Below is a small trained network, with its code and all its weights. Each question gives an input and a class and asks what happens when units are switched off, that is, made to give their printed mean instead of their output.

import numpy as np


def w(rows, s, z=0):
    codes = np.array(rows[::2]) - 128.0
    scale = np.full(codes.shape[1], s)
    scale[-1] = z or s
    return codes * scale


def norm(h):
    return h / np.sqrt((h * h).mean(-1, keepdims=True) + 1e-5)


def f(y):
    return y / 2 * (1 + np.tanh(0.7978845608 * (y + 0.044715 * y**3)))


def log_softmax(a):
    a = a - a.max(-1, keepdims=True)
    return a - np.log(np.exp(a).sum(-1, keepdims=True))


def net(x, mask):
    res = np.array(x, float).reshape(1, 8) / 4 @ E
    u = 0
    for l in range(4):
        y = f(norm(res) @ A[l][:, :-1].T + A[l][:, -1])
        res = res + np.where(mask[u : u + 8], y, B[l][:, -1]) @ B[l][:, :-1]
        u += 8
    return log_softmax(norm(res)[-1] @ U[:, :-1].T + U[:, -1])


A, B = {}, {}
E = w([
[131,128,125],'x0',
[128,123,114],'x1',
[129,127,136],'x2',
[123,131,126],'x3',
[254,130,132],'x4',
[163,47,193],'x5',
[140,102,48],'x6',
[125,124,120],'x7',
],0.0062)
A[0] = w([
[188,156,131,68],'L0N0',
[121,5,131,80],'L0N1',
[128,92,132,3],'L0N2',
[181,112,137,76],'L0N3',
[54,108,124,74],'L0N4',
[23,87,122,103],'L0N5',
[119,91,139,133],'L0N6',
[87,92,127,70],'L0N7',
],0.011,0.0031)
B[0] = w([
[125,150,155,172],'L0N0',
[78,112,206,219],'L0N1',
[126,99,134,101],'L0N2',
[154,164,137,168],'L0N3',
[140,210,120,184],'L0N4',
[206,254,125,254],'L0N5',
[128,164,168,148],'L0N6',
[108,173,161,137],'L0N7',
],0.0088,0.0034)
A[1] = w([
[93,98,19,119],'L1N0',
[67,45,196,118],'L1N1',
[209,70,109,154],'L1N2',
[121,162,122,53],'L1N3',
[107,113,175,84],'L1N4',
[39,115,127,92],'L1N5',
[79,1,156,145],'L1N6',
[124,134,144,3],'L1N7',
],0.0073,0.0036)
B[1] = w([
[211,3,72,145],'L1N0',
[62,85,230,212],'L1N1',
[196,205,140,252],'L1N2',
[108,92,112,100],'L1N3',
[122,110,118,118],'L1N4',
[151,196,187,81],'L1N5',
[50,98,213,208],'L1N6',
[72,149,98,38],'L1N7',
],0.0056,0.0015)
A[2] = w([
[140,96,137,53],'L2N0',
[107,87,108,79],'L2N1',
[254,83,129,129],'L2N2',
[140,190,230,105],'L2N3',
[147,114,114,4],'L2N4',
[122,162,153,158],'L2N5',
[171,105,40,114],'L2N6',
[104,86,28,107],'L2N7',
],0.0073,0.0037)
B[2] = w([
[68,162,148,95],'L2N0',
[82,176,174,90],'L2N1',
[144,254,150,212],'L2N2',
[138,80,92,253],'L2N3',
[35,188,147,84],'L2N4',
[152,102,111,187],'L2N5',
[77,117,203,159],'L2N6',
[103,97,146,125],'L2N7',
],0.006,0.0033)
A[3] = w([
[163,154,223,214],'L3N0',
[132,135,95,3],'L3N1',
[175,196,180,130],'L3N2',
[202,98,234,195],'L3N3',
[159,142,2,126],'L3N4',
[61,163,111,20],'L3N5',
[136,159,71,129],'L3N6',
[114,129,50,147],'L3N7',
],0.0089,0.002)
B[3] = w([
[86,87,54,243],'L3N0',
[114,135,169,117],'L3N1',
[54,111,91,234],'L3N2',
[88,133,77,253],'L3N3',
[34,3,157,213],'L3N4',
[135,153,156,123],'L3N5',
[74,91,164,173],'L3N6',
[118,155,208,150],'L3N7',
],0.0071,0.0052)
U = w([
[186,182,73,250],'0',
[41,1,213,87],'1',
[76,10,94,20],'2',
],0.0064,0.0016)

Each question gives the input, the list of numbers given to net, and the class t.
The units are the neurons (one row each of A and B). Each row of codes is followed by its name. A weight is (code - 128) times the scale printed after its matrix; where a second scale follows, it is the last column's (A, B and U).
mask holds one flag per neuron, layer by layer. A switched-off neuron (its flag False) gives its mean, the last column of its row in B, instead of its output. The means were averaged over made-up inputs and are rounded, as every weight is.
A unit's drop is (log p(t) with every unit on - log p(t) with that unit switched off) / (log p(t) with every unit on - log p(t) with every unit switched off).
The circuit of an input: a set's keep is (log p(t) with only the set's units on - log p(t) with every unit switched off) / (log p(t) with every unit on - log p(t) with every unit switched off). Starting from the 12 units with the biggest drops (on a tie, the unit counted first), units are removed one at a time, each time the one whose removal leaves the highest keep (on an exact tie, the one counted first), for as long as the keep stays at least 0.8.
circuit, biggest first: the units of the circuit, biggest drop first
top k neurons: the k neurons with the biggest drops, biggest first
top k neurons in layer l: the k neurons of layer l with the biggest drops, biggest first
drop when u is switched off: that unit's drop, to one decimal
input [-4,-5,-4,-7,-7,2,-3,-2], class 0: circuit, biggest first => L0N5, L3N4
input [2,-5,7,1,-8,8,5,7], class 0: top 3 neurons in layer 0 => L0N5, L0N4, L0N7
input [-4,-2,6,5,-2,-6,5,8], class 1: top 2 neurons in layer 3 => L3N4, L3N7
input [-8,-2,5,-5,-6,0,-6,-8], class 0: circuit, biggest first => L3N4, L0N5
input [-4,-2,-5,-3,-7,1,4,2], class 0: circuit, biggest first => L0N5
input [-3,7,-1,-3,-6,5,-5,8], class 0: top 2 neurons in layer 3 => L3N4, L3N6
input [1,8,-8,3,-2,-5,3,-2], class 1: top 2 neurons => L3N4, L3N7
input [7,-7,5,0,2,1,-1,-5], class 0: top 2 neurons in layer 0 => L0N1, L0N3
input [4,1,1,7,-8,5,4,1], class 0: top 3 neurons => L0N5, L3N4, L0N4
input [-5,0,5,-7,4,-6,6,4], class 1: top 3 neurons => L3N4, L0N5, L2N6
input [6,-7,-1,4,2,1,-2,6], class 0: top 3 neurons in layer 0 => L0N1, L0N3, L0N7
input [-8,0,-3,-2,4,-6,2,-5], class 1: drop when L0N5 is switched off => 0.5
input [-6,-6,-7,5,-8,7,0,0], class 0: drop when L0N4 is switched off => 0.3
input [7,6,-3,-8,-7,0,1,1], class 0: drop when L0N5 is switched off => 0.6
input [-2,-3,-1,-6,2,-2,-3,-7], class 2: top 3 neurons in layer 0 => L0N5, L0N1, L0N0
